Below are the code and all the weights of a small trained network. Each question names an input and a class and asks about switching units off, where a switched-off unit gives its printed mean instead of its output.

import numpy as np


def w(rows, s, z=0):
    codes = np.array(rows[::2]) - 128.0
    scale = np.full(codes.shape[1], s)
    scale[-1] = z or s
    return codes * scale


def f(y):
    return y / 2 * (1 + np.tanh(0.7978845608 * (y + 0.044715 * y**3)))


def log_softmax(a):
    a = a - a.max(-1, keepdims=True)
    return a - np.log(np.exp(a).sum(-1, keepdims=True))


def net(x, mask):
    res = np.array(x, float).reshape(1, 5) / 4 @ E
    y = f(res @ A[0][:, :-1].T + A[0][:, -1])
    res = res + np.where(mask, y, B[0][:, -1]) @ B[0][:, :-1]
    return log_softmax(res[-1] @ U[:, :-1].T + U[:, -1])


A, B = {}, {}
E = w([
[226,231,218,129,118,77,126,131,84,167],'x0',
[129,155,54,196,52,98,69,212,199,88],'x1',
[183,195,2,38,204,134,116,110,166,129],'x2',
[90,147,186,57,166,111,8,159,30,4],'x3',
[32,189,136,111,113,87,91,46,130,250],'x4',
],0.0097)
A[0] = w([
[173,157,67,91,146,136,170,100,189,145,91],'N1',
[71,151,110,135,106,82,108,110,134,191,77],'N2',
[88,77,84,157,157,182,132,127,150,137,139],'N3',
[131,172,77,169,47,120,87,209,191,129,34],'N4',
[95,203,117,155,107,127,113,70,116,165,87],'N5',
[151,119,96,142,73,91,30,174,106,107,125],'N6',
[209,115,123,129,123,199,162,186,121,70,19],'N7',
[65,71,132,93,147,181,115,168,158,113,157],'N8',
[188,200,164,159,156,74,134,168,141,153,103],'N9',
[165,78,121,101,167,182,183,94,1,159,93],'N10',
[148,168,79,101,208,126,89,120,120,105,111],'N11',
[215,164,157,131,98,87,154,114,90,124,110],'N12',
[196,91,137,125,130,111,169,189,116,115,82],'N13',
[148,113,99,199,105,122,204,122,159,192,2],'N14',
[201,85,138,147,137,151,164,169,158,127,88],'N15',
[211,169,178,137,119,137,97,150,102,178,69],'N16',
[84,70,214,178,82,120,142,144,111,102,81],'N17',
[116,74,182,185,63,106,158,120,115,147,107],'N18',
],0.0091,0.0018)
B[0] = w([
[173,194,97,136,118,74,146,153,74,91,235],'N1',
[155,119,170,78,10,187,67,91,183,133,197],'N2',
[52,70,58,111,183,100,126,90,191,91,206],'N3',
[138,71,126,144,206,216,175,123,39,226,247],'N4',
[148,101,147,97,85,188,89,142,210,161,196],'N5',
[146,74,155,140,154,105,146,180,90,190,218],'N6',
[204,129,155,72,72,207,72,114,148,109,231],'N7',
[71,109,108,139,144,97,109,76,141,76,195],'N8',
[69,79,85,180,208,139,150,94,194,68,225],'N9',
[133,81,174,153,138,171,161,160,74,228,218],'N10',
[192,189,96,118,98,116,156,132,63,94,229],'N11',
[73,74,112,145,154,108,161,75,183,51,210],'N12',
[143,96,173,51,105,188,110,91,175,107,196],'N13',
[90,163,218,104,182,2,47,239,59,88,250],'N14',
[98,168,181,76,60,160,101,153,170,148,204],'N15',
[57,97,92,173,163,123,135,94,155,63,211],'N16',
[202,205,70,111,94,89,154,62,83,121,220],'N17',
[135,238,39,145,113,93,157,63,105,135,211],'N18',
],0.008,0.011)
U = w([
[198,231,30,117,102,76,179,89,90,121,87],'0',
[51,63,88,145,188,103,152,78,215,71,169],'1',
[145,126,181,66,45,177,52,117,203,150,92],'2',
[95,158,216,97,168,19,39,198,45,90,254],'3',
[134,69,141,143,184,167,212,135,69,250,52],'4',
],0.012,0.0029)

Each question gives the input, the list of numbers given to net, and the class t.
The units are the neurons (one row each of A and B). Each row of codes is followed by its name. A weight is (code - 128) times the scale printed after its matrix; where a second scale follows, it is the last column's (A, B and U).
mask holds one flag per neuron, in row order. A switched-off neuron (its flag False) gives its mean, the last column of its row in B, instead of its output. The means were averaged over made-up inputs and are rounded, as every weight is.
A unit's drop is (log p(t) with every unit on - log p(t) with that unit switched off) / (log p(t) with every unit on - log p(t) with every unit switched off).
The circuit of an input: a set's keep is (log p(t) with only the set's units on - log p(t) with every unit switched off) / (log p(t) with every unit on - log p(t) with every unit switched off). Starting from the 12 units with the biggest drops (on a tie, the unit counted first), units are removed one at a time, each time the one whose removal leaves the highest keep (on an exact tie, the one counted first), for as long as the keep stays at least 0.8.
units of the circuit, in order: the units of the circuit, biggest drop first
unit that matters most: the unit with the biggest drop
k most important neurons: the k neurons with the biggest drops, biggest first
drop of u: that unit's drop, to one decimal
input [-2,0,3,5,-7], class 2: units of the circuit, in order	N7
input [-5,-5,-7,7,1], class 0: units of the circuit, in order	N17, N14
input [1,-5,-5,3,-1], class 0: 3 most important neurons	N17, N4, N14
input [-7,7,7,-3,2], class 0: 2 most important neurons	N1, N9
input [7,-8,6,-4,0], class 4: 2 most important neurons	N10, N3
input [-4,5,-7,-4,-8], class 2: 3 most important neurons	N15, N7, N13
input [-7,-8,3,6,6], class 4: 2 most important neurons	N10, N14
input [0,7,2,4,4], class 4: 2 most important neurons	N4, N14
input [-7,-8,2,2,-2], class 4: 4 most important neurons	N10, N9, N12, N16
input [1,4,2,4,5], class 2: units of the circuit, in order	N14, N2
input [7,4,4,1,6], class 1: units of the circuit, in order	N9, N16
input [4,-2,0,5,6], class 2: 2 most important neurons	N14, N5
input [0,-6,-7,-1,-5], class 0: 2 most important neurons	N17, N18
input [0,8,-1,-1,-6], class 4: 2 most important neurons	N4, N6
input [1,-4,-4,-1,0], class 0: unit that matters most	N4
input [-2,-1,6,-5,-8], class 2: 2 most important neurons	N7, N15
input [-7,-5,4,-1,8], class 2: drop of N2	1.0
input [5,8,-8,-4,7], class 0: drop of N16	0.0
input [-7,-3,-7,-2,8], class 2: drop of N5	0.7
input [8,8,6,-5,4], class 1: units of the circuit, in order	N9
